Each row has a hidden value. The values are split into ranges, and the group after each row names the range that its value falls in. Each part has its own value, ranges and names.
[-159  -85  -62  307 -130 -238  457   50   -2 -464   -8 -101 -223  187
 -297 -278  -43   92  144  137   61  140   -7 -103  -59  229   44  -55
   44  154 -158  -75  -55  145  -92 -392   44  -21  216  -99 -451  394
  163  313 -180   85  263  341]
q119
[ 126  146  -31  284   36 -134  134   77  151 -114  -48 -113  -61   54
   35    6  -58  -44  171  171 -161  185 -265  303 -200   23  116  238
   -6  -54  -53 -244   70 -152  -58 -141   13   87   72  179  -50    5
  318 -154 -170  144  -72  122]
q114
[-204  -46 -150  143 -116  226  114   41  163  -86  118   65  -13  135
 -412  330  -99   42   -2   94  -79  396   21  -34   38 -202  -23   99
   67  -86 -276 -192  138 -300  344 -174  -46  -82   34   -6   52  105
   35  -78  -11  151   91  190]
q119
[-201  -64 -215  112  237  -28   33  221  153 -135   17  207   22  -53
  109   46  -57  -98 -106  232  -11   56  154 -119 -222 -141  256 -231
 -383   32 -119  -71  244  149  139  160  116  188  171 -403  -72    4
  -52   26   25   33  -22   68]
Q415
[ 226  203  301  105  192  111  196 -144   23  135 -242  -56 -270  155
  -74  -44  -13  -46  315  -13  -25  165 -191   -8   -6 -168  116  -61
 -153    6  -66 -250 -157  -30 -109 -399  -99  -93  255   70 -209  -30
 -114  110  252  148   45 -111]
q119
[  73 -142  140 -169 -504  -33  131   62    9 -128   -4  -69  -29  188
 -205   73  -63  285  412  209  174   67 -498 -327  431  134 -171 -126
  197   37 -246  130 -274  -86 -346 -170  316 -340  -20  374 -190  306
 -255  284   27  219  247  -74]
q76
[ 163 -233 -157 -331  228 -215 -269  113  -57  -64  253 -182  164 -196
  301 -233 -204  -64  -32  -85    6  -60  -72 -123  134  252  199   25
  -74   -6  214  125  278    7  -30  416  229 -198   16  -46  138 -223
  -84 -108   85  190 -390   74]
Q189
[-303  272   26  106 -287  128  277 -130 -194  -71 -229  -63 -129  134
 -312  271  -95  -43  170  160  -25  433 -135  135  125 -238 -362  124
  108  155 -351 -377 -258  135 -202   12  -99 -129  149   57 -212  288
    3   78 -161  495  495   57]
q438
[ -82    1   29 -189 -138  186 -142 -147 -189  -99  110  -14  -10  110
  -12 -146  -97 -315   67  326   20  198  269  112  256 -206   -1 -151
 -377  306 -417   20 -158  587 -125  -73 -142 -172  360 -320 -152 -122
 -528   76  126  224   77 -185]
Q135
[ 246  -27   29   30   49 -141  100  191  302  -72   83 -161 -214  100
 -150   36 -321  313  224  396   37  106 -189 -287   21  -44  476   38
  -30   38 -114    9   40 -511  120 -157   -7 -167  -17  378   50  155
 -144 -195  -37 -167 -256 -214]
Q135
[-153 -304  -94 -105 -301  247  195 -432   -3 -160 -471 -216 -278  161
  -29  188  174 -132  238 -133  -34  230 -169 -312  198 -130  143 -349
  -81  178  -38   82  -27  206  -54   11 -261 -387 -158 -279  -49  374
 -153  106  167 -327  197 -295]
Q189
[ 147  -81  385  -25   60 -160  390  292 -222  101  -66   17  -45 -114
  142 -241  -88   24  166  234  -96  296  -32  226  261   13 -179   96
  176 -178 -100   39   26   86 -335 -298  138  109  192   93   26   -1
  -72  422  265  193  198   54]
Q415
[  -4 -453   31 -293   83 -299  110  -52 -294  -28 -125 -143  -16  -87
  212 -145 -208 -110   72 -217  -26  114 -113   30  322    7 -121 -151
  132   -8  130  129   -1  129  -83  264 -101 -187   52  157  -95   13
  -36   81   -7  -33  -72  -38]
q119
[ -24   51  140  -85  200  171   -1   83  -31  209 -205 -177  -39 -217
  500   13   63  -93  139 -121 -146  306 -299  273   58   50  -81   14
  -96 -249  213   87  305  309 -284  165  127 -254 -193 -262  416 -151
  -84  -78  657   89 -137 -297]
q305
[-321    3  -92  298   72 -487  619  301   31 -341    3 -442 -169  -67
  163   50  -50   95  -53 -218  -81  271 -421   19 -281  534 -238  104
  410 -202  392 -126  393 -194 -325  154  274  -73 -257  144 -115  346
  763 -131 -309  233  -21  549]
q155
[   8  165  -61 -167  252 -134  -96  359  207  199   22   54  201 -458
  467    7  -94 -141   62  169 -200   -7  -31  217   11 -158 -122  285
  -82 -150   43   86  138   12 -407  383   97  109   14 -149  291 -235
  -46    7  429  268 -116 -142]
q76
[ 154 -169 -243   23   70 -378  151  350   56 -279  154  -90  -16 -107
  160 -143 -243   95   80  -72 -200    0 -120   38  -33  423   54  264
  345  -89  152   33  407 -366  -98   81  226   61  -93  105  -71   11
  486   75 -353  194 -107  473]
q119
[ 141   91  372    4   23  -80  242  114 -303   94 -159    5   -1  -14
  192 -166  -99   -4  326   44   -6  235 -321  317  126   82 -312   55
  134 -119  -27 -103 -154  185 -432 -283  144 -145  158  369  -69  -51
   37  151  114  372  127   24]
q305
[ 179 -281   22 -197  227 -436  -47   61 -133   11 -185  115  -40 -157
  191 -156 -172  -31  149 -227  -25 -306 -217  -57  269  121   54   31
   78  -48  283   39   42   -6 -243  180   10   39   53   10 -175  140
  -26  382  241    0   85   57]
Q189
[ -46  305   29  -83 -339  278  135 -175  -29   18   41  -53    1   70
 -409  137  -87  -49  112  227 -115  307  150  -79  254 -304 -273  160
  116  180 -381 -260 -234  -53  -99 -212 -184 -229  230  -29  -90   90
 -241  203   71  397  339  179]
Q189
[  56 -335 -136 -237  -73  101   16  224   24 -201  121  -27   43   89
  -42  -41  -54  334  246   44  207  264 -322 -366  177  195  229 -273
   29 -139 -187  200  245 -198  223  196  588 -202  -43   32   45  -70
 -162  140  -26  312 -147   20]
q155
[ -31   26 -123  334  218 -173  105   98  126 -289  164 -353 -357  151
 -215  -74 -267  169   67   -3 -116  164 -217   45  -97  397  256  250
   82   43  100 -124  278 -134   76 -155   76 -140   19 -118 -159  152
  281 -224 -141   75 -101  134]
q305
[  96 -175 -195 -128 -205   79  -78  242   15 -211  406 -162  113   41
 -161 -248 -258  402  106   78   28  258 -140 -231  268  355  -16    3
  143  -23 -189  140  225  -63  202   34  502 -377   15  -29   67  -99
 -153  113  -18  372 -117  249]
q441
[ 217 -311   80 -142  -88  -95  -91   24 -117    7 -129  409  258   29
  268 -259   79 -138  210 -134  131 -191 -170  -46  151   -3  -71 -373
 -284  -86  -23   23  -86  350 -102 -176  204  -32  180   51 -190  -50
 -228  475  309   92   45  168]
q119
[ 339 -390  125 -267  148  -87 -235  -53 -180   27   21  -22 -154   37
  186 -385 -281   22  220 -327    7  -48  -74    7  433  160  140 -175
 -138   37  119  210  101  238   32 -235 -109 -378   67   12  -61 -113
 -433  242  456 -117 -228 -168]
Q189
[-116   67  266  134  214 -270  325   50 -302   92 -218  -25 -374   47
   10  -45 -412  -27  -83  187 -208  167  112  321  189 -149 -111  -35
   34   25   65 -164   73  329  -83 -140 -415  -41  137 -193 -142  257
 -166  155  259 -240  253  -42]
q441
[-245 -341  -87  -76   54 -194   64  307  -69 -194  168   59   92  -17
   91   60 -229  220  -93   79  226   29 -191 -419   19  267   78 -389
  -72  -62  144  122  259   48   39  175  356 -291 -117   94   49  245
  -94  -77   -2  -26 -122  125]
Q135
[  77 -283  -49 -263  -55  -92   74 -283 -296 -142  -66  -72   31   36
 -199 -288  -50  -42 -103  115  115   -3  198 -491  280   -3  313 -270
 -139  198   19  -86   11  219  197  181  -10 -177  222 -374  -86  236
 -372  416  159  -52  153  209]
q438
[  12  226  -48   60  -75  355  139  134  236  -78  127  -15  -39   60
 -221   58   -8  209  176  436 -125  285  -21 -119  -16  -89  132  -26
    4  -51 -325   31  125 -127   94 -215  213 -129  128 -297   97 -114
 -160   78  163  166   49   32]
Q135
[-123  -32  278  -84  229 -197  322   84 -274  162 -271  -21  -39 -215
  329  -45    0 -168   36  -47 -153  110 -152  233  157  -33 -330  -70
  136 -193  222   16   51  325 -446  109    6   19   91 -183   -7   26
   33  275  388   69  214   14]
q114
[ -10 -283   67  -83  -38  -91  391  345 -133 -351   70  109  -96    2
   -5 -453  -47  239  302  137  106  221   53  -26  191  231    2 -223
  159  -82 -240  363  133  151 -120 -394  294  -48  173 -106 -195   39
 -148  604  157  163  116  181]
q305
[  39   90 -318 -158 -145  178 -267  -69  178 -259  -25   20  -15   11
  102  -63 -125   -6  315  196   43  -72  -35 -101  -42   39  330  -11
 -254  216 -133  151   59  140  -70   42  -94 -442 -114 -167  127   39
 -269 -147  194   -8 -180 -222]
q438
[ -25  -92  -93   85 -222  115  313  -66   46  -49 -314   31  -98    3
 -300  118 -140  157  175  165   10  238   78 -563   70 -194  104   29
    2  260 -217 -255 -193 -229   -5 -110  -93 -185   50  115  -38  485
  -18  179 -138   38  390  -11]
q305
[  -9    5 -358  -58  249 -156  -81 -103   25  -91   55 -175  156 -291
   62  -11 -252 -175 -135   15 -248  -82  160 -151 -164   46  158  305
   65  177  258 -161  123 -188    3  386 -204 -186   51 -102  159  -25
  315 -353 -239   18 -164  219]
Q415
[ 129   11  -61  -61  359 -232 -241  338 -202   44  124  124  -77  -74
  316 -183 -475  138   20  -74 -248  -75 -183  469  182  251  -89   53
   51 -175  148   50  422  256   37  242  187  -34   46 -302  -35 -303
  -59  104  192  192 -105  122]
q155
[  20 -266   93  -90  319 -102  123  262  -40   34   76   70  -59  -25
  412    7 -159  -96  -63 -157 -139  103  -44  122  -18  112   24 -324
   -6 -297  259  176  512   11   74 -101   26 -109  -98  -66  103 -207
   43  -60  234 -210 -342  149]
q305
[ 360   49   27 -149  289  -33 -430 -279 -160  236  -37  172   36  -43
  -50 -203 -277 -277   38 -159 -125 -186  172  120  251 -267  131  177
 -329  193    1 -340 -155  170  115  -23 -338  -40  407 -134 -146 -207
 -362  174  321  192   -3    4]
q305
[-176 -311 -110 -181  -13   -4  117  371   85  -21   58  138   84 -133
  275   26  -31    3  -74  108  -60  278   82   15  175 -124  -43 -260
  -89 -241 -141  245  420  129  110  242  214   76  -81 -350  185  -62
 -223  274  368   -1  -48   28]
q441
[-176 -187  126  -28 -339 -227  468   49 -154 -261  -97   63   56  156
   19   54  280 -248  130 -170  166  272 -241  109   94   26 -344 -223
  129 -185 -122 -121   18   47 -263 -192  155  133   45  245 -332  240
  167  471  -50  408  225  515]
q155
[-328 -283  -16  -13  -14  138   83  442 -126  -82  405   23   -9  104
 -219  143 -284  158  -92  222   -8  559   29  104  330  122 -211   41
  119 -203 -370  112  354   64  223   31  433  -43   83 -219   91  -90
 -145    6   23  415   99   93]
q155
[-105   -8 -158  120  302  -57  -10  -43  -32  -22   -9 -249 -214   -2
  -26  159 -487  171 -110  -29 -172   60 -115 -255 -104  144  174  -62
   -2  156  298 -163  207  -77  172  189 -158 -468  -80  -40   67  142
  122 -513 -180 -219 -166  -41]
Q135
[ 178  -75  181 -242  162   63 -236   54 -317  294  121   39  116 -166
  247 -267 -389 -154   33    5 -194  111  171  230  402  -53 -300  101
 -114   83  -63   18  -68  445 -187  -28  -66 -280  283  -87   90 -343
 -365   46  318  239  -16 -136]
q114
[ 137 -376  110 -261  289  -92   30   45 -340  108    2  -41   -2 -213
  131 -343 -334   78   12  -92 -138   42  123 -129  379  142  -21  -59
  127   -1  193  199  110  194  -21   23  -10 -304  149 -181  117  -97
 -213  215  298 -101   -9  -32]
Q415
[-173 -182  198  -85 -310 -219  641    5 -123 -191 -287   -8  106  116
   70   99  445 -132  225  -68  204  272 -498  -52   36  -48 -322 -409
  206 -301  -69  -60  -97  -18 -316   31  359  162   54  258 -319  214
  224  493  -56  356  252  402]
q155
[-135   95 -103  220 -326 -100  208 -101  100 -214  -92   43    3  120
 -283  139  138 -278  118   91  -58  124  -45   72   19 -148 -194  228
  -21  157 -307 -370 -226    2 -251 -173  -71  229  240    3 -398  304
  203  282 -213  406  436  339]
q114
[-107 -411 -143  -34   51 -198   77  403   67 -261  235   79  341 -132
  -86 -124   37  227  131  284  285  133 -303 -312   13  236  166    7
    5 -166 -169  140   30 -173    2  247  756  122  161  166   38   36
  104   94 -152  426  -32  117]
q76
[-101 -501  -22 -204 -415 -255  334 -116 -446 -313  -59 -185   -5  185
  193 -193 -123  -62 -111 -243  121  226  -41 -283  238  276 -192 -612
   47  127  125    9  181  368   14   45    2 -439 -126  143 -203  342
  -54  242 -256  -85   17  453]
q155
[ 154  205  111 -273  -10  143 -200    8  -56  105   76 -268   37 -117
  507 -144  -46 -104  153 -135  -81  276 -239  372  131   41 -124  -83
 -145 -114  102   88  248  317 -227   69    8 -458 -143   15  314 -336
 -319 -114  545  241 -410 -138]
q114
[-215  258  -31  322  274 -155  332  121   58  -96  -90 -123  -92  -80
 -210  319 -307  178   92  247  -60   30 -285 -243 -374  198   51  325
  292   24  263 -296  -39 -445 -248  -36   14 -265  -50  353   57  361
  558 -542 -352   64   87  124]
q114
[-167 -222   43  212 -297  -38  487  100   29 -331   83 -287 -369  281
 -290 -121 -197  157   11  334   70  447  184 -414  133   81  137 -269
 -128  310 -352  -21   13  129   29 -410  -26 -203  126  -57 -280  460
 -188  143 -221  -92  186   34]
q76
[ -71 -204  210 -347 -317  -24  265   73 -175   -7  247  -12  164   54
 -380    8   62   52   48  181   16  330  -74   42  621 -165 -409  -34
  420 -275 -331  128  -65 -103   -5  -50  237   33  246   -3 -108  -43
 -316  598  288  385  276  327]
q305
[-139 -169  -79  121 -140 -149  259  281  163 -267   77   97  206  -16
  -35   89   74  123  175   30  241    8 -356 -397 -191  379  -12   20
  111 -174  116  -14   92 -285 -237 -173  450 -195 -171  358   54  353
  336  -22  -35  225    9  360]
q438
[  15 -394  255 -114  263 -353  121  154 -265  134  123  -22  184 -260
  219 -435  -28 -294 -185    6  -64  172  189  286  344  -39 -170   77
 -108 -178   61   59   60  426 -134   24   48  220  344 -217   49 -125
 -193  400  510  108   17  111]
Q415
[-171  -93  -50  188  -97 -127  -57  -52  -83 -163   -1  121 -287  324
 -135   36 -260 -152  -55  -80  -27   33   52  127  182  -60  -81 -240
 -331  225 -187 -233   36  462   82 -210 -227  -26  195 -258 -509  255
 -251  205   23   17  230  118]
q305
[-141  229   77   70  398  113  102 -144 -277  154 -225   27 -102 -194
   97    1 -250 -272   -4   -1 -292  121  237  218  -64 -177 -175  138
  -52  159  104 -226  -64  330 -227  -63 -397 -190  265 -295   15  -87
   50 -130  132   89  181  -50]
Q135
[ 328 -287  -18 -164  197  -63  -33  397  -25 -173  513 -108   20  -35
   54 -514 -381  219  151  210 -104  133  124   28  216  464  222  176
  168 -121  -79  391  369 -114  127 -269  330 -242  125  -76  160 -387
  -88   13   82  120 -383  148]
q155
[-178 -366  111 -343 -233    0  324  -51 -126   33 -182  -87  -50   30
   82  144  216  -69  -28 -107  -65  315 -166  -93  481 -248 -261 -519
  139 -231  -82  180  176  177   -3  278  114   34   -3 -354 -105   71
 -303  593  373  -24  225   80]
q114
[-119  179   -2  327  180   94  371   10  326    5 -228 -190  -36 -147
   11  208  262 -173  199  155 -269  248 -270  158 -311  -36   24  396
  141 -223   77 -124   51 -232 -288  -94   51  110    6 -166  177   32
  541 -211  145   68   86  -19]
Q189
[   0 -667  -38 -208  -33 -233  -81   23 -309 -230  103  181  218   15
   64 -321  -46 -142    0 -108  243  -57   27 -241  284  215   87 -299
 -200   67   -8  125   16  346   25   -7  231  -82  206    1 -172  110
 -203  335   23   83   18  188]
Q415
[ 126  411  280    7   85  232  217 -100   60  162 -189 -183 -317   18
  -59   40  -44  -69  278  140 -128  306   -3   36   80 -266   17  109
  -78   99 -165 -194 -118  -26 -295 -337 -236 -166  179  -58  -33   -9
 -245  104  363  229  114 -214]
Q415
[ -25   71   34  141   83 -199  565  -14   80 -212  -50 -441  -87   58
   21   60  -21   65  -15  183   66  218 -227 -509 -424  217  275 -186
  112   13  287 -224  134 -400  -79    5  118 -278  -79  352    7  269
  449 -404 -414  -66 -245  315]
q119
[ -23   54  -27   71  336 -407   38  177  -80   14  -65  114  256 -211
  472   48  -46 -179  -84 -250  -16 -189 -369   88 -340  191 -145  -97
  -57 -196  481 -278  198    8 -264  275  213   33  -15  248  -45  -36
  440 -140  -83  245 -184  441]
Q415
[-190 -116   40  -20  -35  201  325  136 -115  -81  -23  -62 -339  129
 -423   22 -420  333  100  408   52  487  281 -425  282 -193  128 -141
   -3  260 -453   -1  -54  -18  182 -147  -41 -257  205 -124  -92  283
 -407  127  -60   57  294 -239]
q119
[ -74  -80  -28  -79  504  -29   96  202  -31 -102  246 -183  168 -277
  -19 -135   21   93   97  -98   35  159 -238 -120 -103  351   70  214
  242 -258  229  102  213 -259  -99  146  498 -119  148  -48  176 -274
  302 -131   97  483 -224  203]
Q135
[ 127  282  117   27   42  -94   38 -250 -247   75 -203 -201 -231   45
    2  -73 -514  110   84   50  -98 -115  -77 -256   41   92  -23  -57
  -33  379  266 -301 -204  198 -247 -121 -376 -667   34  185 -103  308
 -138 -224  -18 -147   75  -43]
Q189
